Here is a tiny trained network, its code and every weight. The questions are about switching its units off for an input and a target symbol, where a switched-off unit gives its printed mean instead of its output.

import numpy as np


def w(rows, s, z=0):
    codes = np.array(rows[::2]) - 128.0
    scale = np.full(codes.shape[1], s)
    scale[-1] = z or s
    return codes * scale


def f(y):
    return np.maximum(y, 0)


def softmax(a):
    e = np.exp(a - a.max(-1, keepdims=True))
    return e / e.sum(-1, keepdims=True)


def log_softmax(a):
    a = a - a.max(-1, keepdims=True)
    return a - np.log(np.exp(a).sum(-1, keepdims=True))


def net(x, mask):
    ids = ['ΞΦΨαβγεηθ'.index(c) for c in x.split()]
    T = len(ids)
    res = E[ids] + P[:T]
    q, k, v = (res @ M[0].T for M in (Q, K, V))
    z = softmax(np.where(np.tri(T) > 0, q @ k.T / 3**0.5, -1e9)) @ v
    res = res + np.where(mask[0], z, O[0][:, -1]) @ O[0][:, :-1]
    y = f(res @ A[0][:, :-1].T + A[0][:, -1])
    res = res + np.where(mask[1:13], y, B[0][:, -1]) @ B[0][:, :-1]
    return log_softmax(res[-1] @ U[:, :-1].T + U[:, -1])


Q, K, V, O, A, B = {}, {}, {}, {}, {}, {}
E = w([
[81,109,207,148,110,196,168,62,23],'Ξ',
[32,177,63,195,248,115,137,147,169],'Φ',
[155,158,191,220,111,178,181,58,94],'Ψ',
[36,210,152,124,77,143,58,125,150],'α',
[117,163,122,86,172,124,58,96,166],'β',
[95,142,101,122,185,37,202,41,141],'γ',
[91,78,185,42,110,137,103,148,119],'ε',
[108,109,156,151,114,49,41,108,158],'η',
[115,175,205,156,138,131,117,150,206],'θ',
],0.014)
P = w([
[176,151,167,121,148,133,56,105,75],'0',
[146,159,154,122,137,105,61,120,102],'1',
[133,142,152,107,124,96,88,141,124],'2',
[104,116,158,112,131,95,97,127,162],'3',
[94,105,165,127,122,85,124,124,203],'4',
[75,81,168,130,126,92,142,112,217],'5',
[61,57,172,137,116,78,150,106,254],'6',
],0.0085)
Q[0] = w([
[217,103,73,149,87,186,229,100,29],'H1',
[114,101,254,167,128,160,151,7,61],'H1',
[51,202,249,179,159,94,50,84,161],'H1',
],0.0088)
K[0] = w([
[202,130,204,134,78,166,47,146,128],'H1',
[134,83,147,116,87,94,140,146,249],'H1',
[57,111,115,117,137,78,188,143,189],'H1',
],0.012)
V[0] = w([
[94,113,104,95,86,201,114,110,38],'H1',
[180,96,95,149,158,1,189,19,26],'H1',
[137,204,46,248,208,189,149,110,110],'H1',
],0.0075)
O[0] = w([
[102,38,115,153,126,123,133,4,146,3],'H1',
[108,158,193,100,113,61,210,105,154,50],'H1',
[93,69,187,141,119,167,123,162,255,66],'H1',
],0.0098,0.0054)
A[0] = w([
[173,76,26,105,114,169,82,105,79,126],'N1',
[163,91,87,164,70,84,62,121,126,48],'N2',
[70,105,164,211,116,127,197,63,120,198],'N3',
[175,149,104,145,160,108,131,173,81,149],'N4',
[76,65,159,171,113,88,184,49,153,116],'N5',
[157,94,128,180,117,254,118,151,98,58],'N6',
[150,150,151,138,41,217,203,154,50,125],'N7',
[114,49,95,121,149,90,127,31,132,5],'N8',
[189,128,35,85,221,119,93,101,157,38],'N9',
[162,100,65,72,102,75,94,123,94,99],'N10',
[135,185,51,121,128,71,84,134,148,59],'N11',
[112,142,86,213,144,166,140,115,138,158],'N12',
],0.0091,0.0034)
B[0] = w([
[139,141,67,77,33,166,198,179,98,252],'N1',
[30,110,193,221,122,107,91,162,94,166],'N2',
[185,16,70,73,96,48,99,53,133,228],'N3',
[175,118,125,151,201,135,151,176,70,253],'N4',
[161,183,185,184,137,221,215,169,122,216],'N5',
[123,172,51,130,111,212,178,89,234,245],'N6',
[131,160,220,134,205,68,40,130,180,226],'N7',
[50,98,94,188,203,160,254,195,60,160],'N8',
[130,152,172,37,216,151,99,34,188,162],'N9',
[144,25,153,142,142,82,76,138,148,199],'N10',
[116,156,142,183,102,166,137,7,208,217],'N11',
[163,89,51,99,46,77,110,121,102,190],'N12',
],0.0075,0.0054)
U = w([
[59,76,135,184,159,184,173,109,95,91],'Ξ',
[14,7,142,135,176,168,109,176,207,144],'Φ',
[210,57,166,151,64,174,103,87,162,7],'Ψ',
[89,121,60,150,3,182,134,65,158,149],'α',
[118,105,106,51,208,161,65,1,191,87],'β',
[115,190,183,80,75,94,178,122,133,192],'γ',
[208,58,65,48,82,77,119,189,71,254],'ε',
[84,138,182,226,190,30,45,125,60,38],'η',
[175,237,155,204,213,250,169,214,53,136],'θ',
],0.0062,0.0034)

Each question gives the input, a string of symbols that net reads in full, and the target symbol t.
The units are the heads (3 rows each of Q, K, V and O) and the neurons (one row each of A and B). Each row of codes is followed by its name. A weight is (code - 128) times the scale printed after its matrix; where a second scale follows, it is the last column's (O, A, B and U).
mask holds one flag per unit, heads first, then neurons. A switched-off unit (its flag False) gives its mean, the last column of its rows in O or B, instead of its output. The means were averaged over made-up inputs and are rounded, as every weight is.
A unit's drop is (log p(t) with every unit on - log p(t) with that unit switched off) / (log p(t) with every unit on - log p(t) with every unit switched off).
The circuit of an input: a set's keep is (log p(t) with only the set's units on - log p(t) with every unit switched off) / (log p(t) with every unit on - log p(t) with every unit switched off). Starting from the 12 units with the biggest drops (on a tie, the unit counted first), units are removed one at a time, each time the one whose removal leaves the highest keep (on an exact tie, the one counted first), for as long as the keep stays at least 0.8.
circuit, biggest first: the units of the circuit, biggest drop first
k most important neurons: the k neurons with the biggest drops, biggest first
drop when u is switched off: that unit's drop, to one decimal
input ε θ Ψ η Ξ Ξ, target η: circuit, biggest first -> [H1, N7, N1]
input θ θ Ξ η γ Ψ, target η: 3 most important neurons -> [N7, N1, N6]
input ε γ Ψ, target ε: circuit, biggest first -> [N3, H1]
input β Ξ Ξ, target β: 2 most important neurons -> [N3, N7]
input α α γ Ξ, target γ: circuit, biggest first -> [H1]
input Ξ θ β θ α, target α: circuit, biggest first -> [H1, N11, N1, N7]
input η θ ε Ξ β, target β: circuit, biggest first -> [N9, H1]
input η α α, target α: circuit, biggest first -> [H1, N1, N11]
input θ Ξ θ Ψ θ Ξ ε, target ε: circuit, biggest first -> [H1, N1]
input Ξ Ξ Ξ, target Ξ: 2 most important neurons -> [N8, N3]
input Ξ θ α α η β Ψ, target η: 2 most important neurons -> [N7, N1]
input β α η α Ξ α Ξ, target α: 3 most important neurons -> [N6, N1, N4]
input γ Ξ ε ε, target γ: drop when H1 is switched off -> 1.1
input Φ α α Ξ, target α: drop when H1 is switched off -> 1.6
input γ α β Ψ θ α β, target γ: drop when N5 is switched off -> 0.1
input α Φ θ β, target Φ: drop when H1 is switched off -> 1.4
input ε Ψ α ε α Ψ, target ε: most important neuron -> [N12]
